Below is a small trained network, with its code and all its weights. Each question gives an input and a class and asks what happens when units are switched off, that is, made to give their printed mean instead of their output.

import numpy as np


def w(rows, s, z=0):
    codes = np.array(rows[::2]) - 128.0
    scale = np.full(codes.shape[1], s)
    scale[-1] = z or s
    return codes * scale


def norm(h):
    return h / np.sqrt((h * h).mean(-1, keepdims=True) + 1e-5)


def f(y):
    return np.maximum(y, 0)


def log_softmax(a):
    a = a - a.max(-1, keepdims=True)
    return a - np.log(np.exp(a).sum(-1, keepdims=True))


def net(x, mask):
    res = np.array(x, float).reshape(1, 8) / 4 @ E
    u = 0
    for l in range(2):
        y = f(norm(res) @ A[l][:, :-1].T + A[l][:, -1])
        res = res + np.where(mask[u : u + 15], y, B[l][:, -1]) @ B[l][:, :-1]
        u += 15
    return log_softmax(norm(res)[-1] @ U[:, :-1].T + U[:, -1])


A, B = {}, {}
E = w([
[176,39,122,207,76,74],'x0',
[127,128,128,127,128,128],'x1',
[123,124,124,130,130,132],'x2',
[130,84,172,83,6,208],'x3',
[131,127,128,127,128,129],'x4',
[152,71,255,87,184,172],'x5',
[129,130,129,129,127,127],'x6',
[130,130,129,126,126,127],'x7',
],0.0061)
A[0] = w([
[185,59,175,192,151,144,53],'0.n0',
[130,106,139,159,202,121,16],'0.n1',
[87,152,100,43,102,190,49],'0.n2',
[143,85,166,209,92,81,173],'0.n3',
[45,79,146,153,157,47,82],'0.n4',
[106,195,73,162,65,113,74],'0.n5',
[109,87,154,153,222,117,55],'0.n6',
[147,123,253,169,181,162,178],'0.n7',
[89,136,131,86,2,133,56],'0.n8',
[135,133,127,181,192,97,178],'0.n9',
[168,130,155,153,20,185,116],'0.n10',
[133,135,165,106,168,179,5],'0.n11',
[71,173,140,97,197,128,34],'0.n12',
[109,204,155,179,238,107,149],'0.n13',
[142,92,175,95,157,134,129],'0.n14',
],0.0084,0.0025)
B[0] = w([
[255,144,140,43,93,159,194],'0.n0',
[126,74,125,89,138,54,168],'0.n1',
[202,212,150,91,57,82,195],'0.n2',
[212,58,134,211,119,93,221],'0.n3',
[212,158,149,123,117,113,172],'0.n4',
[54,81,171,81,140,77,204],'0.n5',
[177,135,91,72,109,76,188],'0.n6',
[119,47,122,70,212,72,236],'0.n7',
[182,89,63,107,126,118,211],'0.n8',
[142,207,184,133,87,85,211],'0.n9',
[25,83,7,134,173,221,223],'0.n10',
[46,134,126,101,147,100,169],'0.n11',
[84,111,67,96,169,117,196],'0.n12',
[104,54,72,142,183,199,253],'0.n13',
[42,118,203,161,131,130,186],'0.n14',
],0.0055,0.0063)
A[1] = w([
[157,101,157,93,76,138,171],'1.n0',
[161,179,82,162,187,83,107],'1.n1',
[101,120,158,59,184,157,93],'1.n2',
[114,83,134,100,87,186,68],'1.n3',
[100,154,83,77,158,131,99],'1.n4',
[125,163,218,70,75,147,52],'1.n5',
[76,105,116,96,113,79,135],'1.n6',
[206,139,114,255,77,139,216],'1.n7',
[148,178,121,139,68,160,54],'1.n8',
[48,229,96,94,152,164,183],'1.n9',
[108,113,117,104,49,181,142],'1.n10',
[105,68,206,124,148,138,150],'1.n11',
[123,180,140,47,151,152,142],'1.n12',
[82,127,73,84,144,250,252],'1.n13',
[112,89,145,106,220,116,161],'1.n14',
],0.0095,0.003)
B[1] = w([
[76,188,109,199,191,193,178],'1.n0',
[86,138,239,183,55,173,193],'1.n1',
[18,119,117,128,92,99,206],'1.n2',
[104,90,219,184,172,199,174],'1.n3',
[168,131,153,151,152,233,203],'1.n4',
[131,168,126,146,2,112,151],'1.n5',
[154,189,175,145,163,176,190],'1.n6',
[14,182,147,86,150,97,202],'1.n7',
[254,147,10,97,168,45,136],'1.n8',
[246,91,135,167,164,188,224],'1.n9',
[133,142,97,13,155,64,186],'1.n10',
[239,192,105,207,78,185,184],'1.n11',
[34,68,88,122,118,81,198],'1.n12',
[158,175,172,163,89,38,254],'1.n13',
[135,159,78,92,87,120,234],'1.n14',
],0.0067,0.0076)
U = w([
[166,222,131,202,179,252,7],'0',
[62,144,120,32,224,125,217],'1',
[68,196,179,196,104,58,199],'2',
[242,94,173,94,162,59,30],'3',
[222,210,62,52,75,166,171],'4',
[40,188,207,63,42,176,34],'5',
[66,61,29,109,60,117,70],'6',
[172,50,172,157,109,236,253],'7',
],0.021,0.0016)

Each question gives the input, the list of numbers given to net, and the class t.
The units are the neurons (one row each of A and B). Each row of codes is followed by its name. A weight is (code - 128) times the scale printed after its matrix; where a second scale follows, it is the last column's (A, B and U).
mask holds one flag per neuron, layer by layer. A switched-off neuron (its flag False) gives its mean, the last column of its row in B, instead of its output. The means were averaged over made-up inputs and are rounded, as every weight is.
A unit's drop is (log p(t) with every unit on - log p(t) with that unit switched off) / (log p(t) with every unit on - log p(t) with every unit switched off).
The circuit of an input: a set's keep is (log p(t) with only the set's units on - log p(t) with every unit switched off) / (log p(t) with every unit on - log p(t) with every unit switched off). Starting from the 12 units with the biggest drops (on a tie, the unit counted first), units are removed one at a time, each time the one whose removal leaves the highest keep (on an exact tie, the one counted first), for as long as the keep stays at least 0.8.
units of the circuit, in order: the units of the circuit, biggest drop first
most important unit: the unit with the biggest drop
top k neurons: the k neurons with the biggest drops, biggest first
top k neurons in layer l: the k neurons of layer l with the biggest drops, biggest first
drop when u is switched off: that unit's drop, to one decimal
input [-5,5,1,-6,6,0,3,1], class 0: most important unit -> 1.n9
input [3,0,-6,5,0,0,3,-1], class 6: top 2 neurons -> (1.n9 0.n10)
input [0,6,-4,4,1,0,7,4], class 4: top 4 neurons -> (1.n10 1.n13 0.n8 0.n2)
input [4,-1,2,7,5,0,-5,7], class 6: top 2 neurons in layer 0 -> (0.n10 0.n8)
input [6,-8,-7,-4,5,0,4,5], class 2: top 4 neurons in layer 1 -> (1.n7 1.n9 1.n1 1.n10)
input [-1,-8,-1,1,1,4,7,7], class 5: top 2 neurons -> (1.n11 0.n14)
input [-8,-3,2,5,-2,0,8,7], class 4: top 2 neurons in layer 1 -> (1.n9 1.n8)
input [-1,4,7,0,4,0,-5,6], class 0: top 4 neurons -> (1.n9 0.n12 0.n0 1.n4)
input [-2,-3,5,1,-7,-6,-8,-5], class 4: top 2 neurons -> (1.n3 1.n0)
input [5,1,3,0,-3,-7,1,-4], class 2: top 2 neurons -> (0.n13 1.n7)
input [8,3,6,4,0,0,6,7], class 6: top 4 neurons -> (1.n7 1.n9 1.n4 0.n10)
input [3,5,-2,4,7,0,-5,4], class 6: top 4 neurons -> (1.n9 0.n10 1.n4 1.n10)
input [0,-6,-4,6,6,2,4,-7], class 5: top 3 neurons in layer 1 -> (1.n9 1.n13 1.n10)
input [-8,-3,-3,-6,-5,-2,1,5], class 0: units of the circuit, in order -> (1.n9)
input [-7,2,-2,0,-5,-1,-5,1], class 0: top 2 neurons in layer 1 -> (1.n9 1.n4)
input [2,-8,6,4,3,0,1,-6], class 6: top 4 neurons -> (0.n10 1.n9 1.n10 1.n4)
input [7,3,-7,-1,2,-5,-2,-2], class 2: drop when 1.n7 is switched off -> 0.1
input [-2,-6,-7,-8,8,-5,-6,5], class 0: drop when 0.n11 is switched off -> 0.0
input [-8,3,-3,-2,-4,-6,2,-4], class 0: drop when 1.n9 is switched off -> 0.9
input [-3,-6,2,2,-2,6,4,-6], class 5: most important unit -> 1.n11
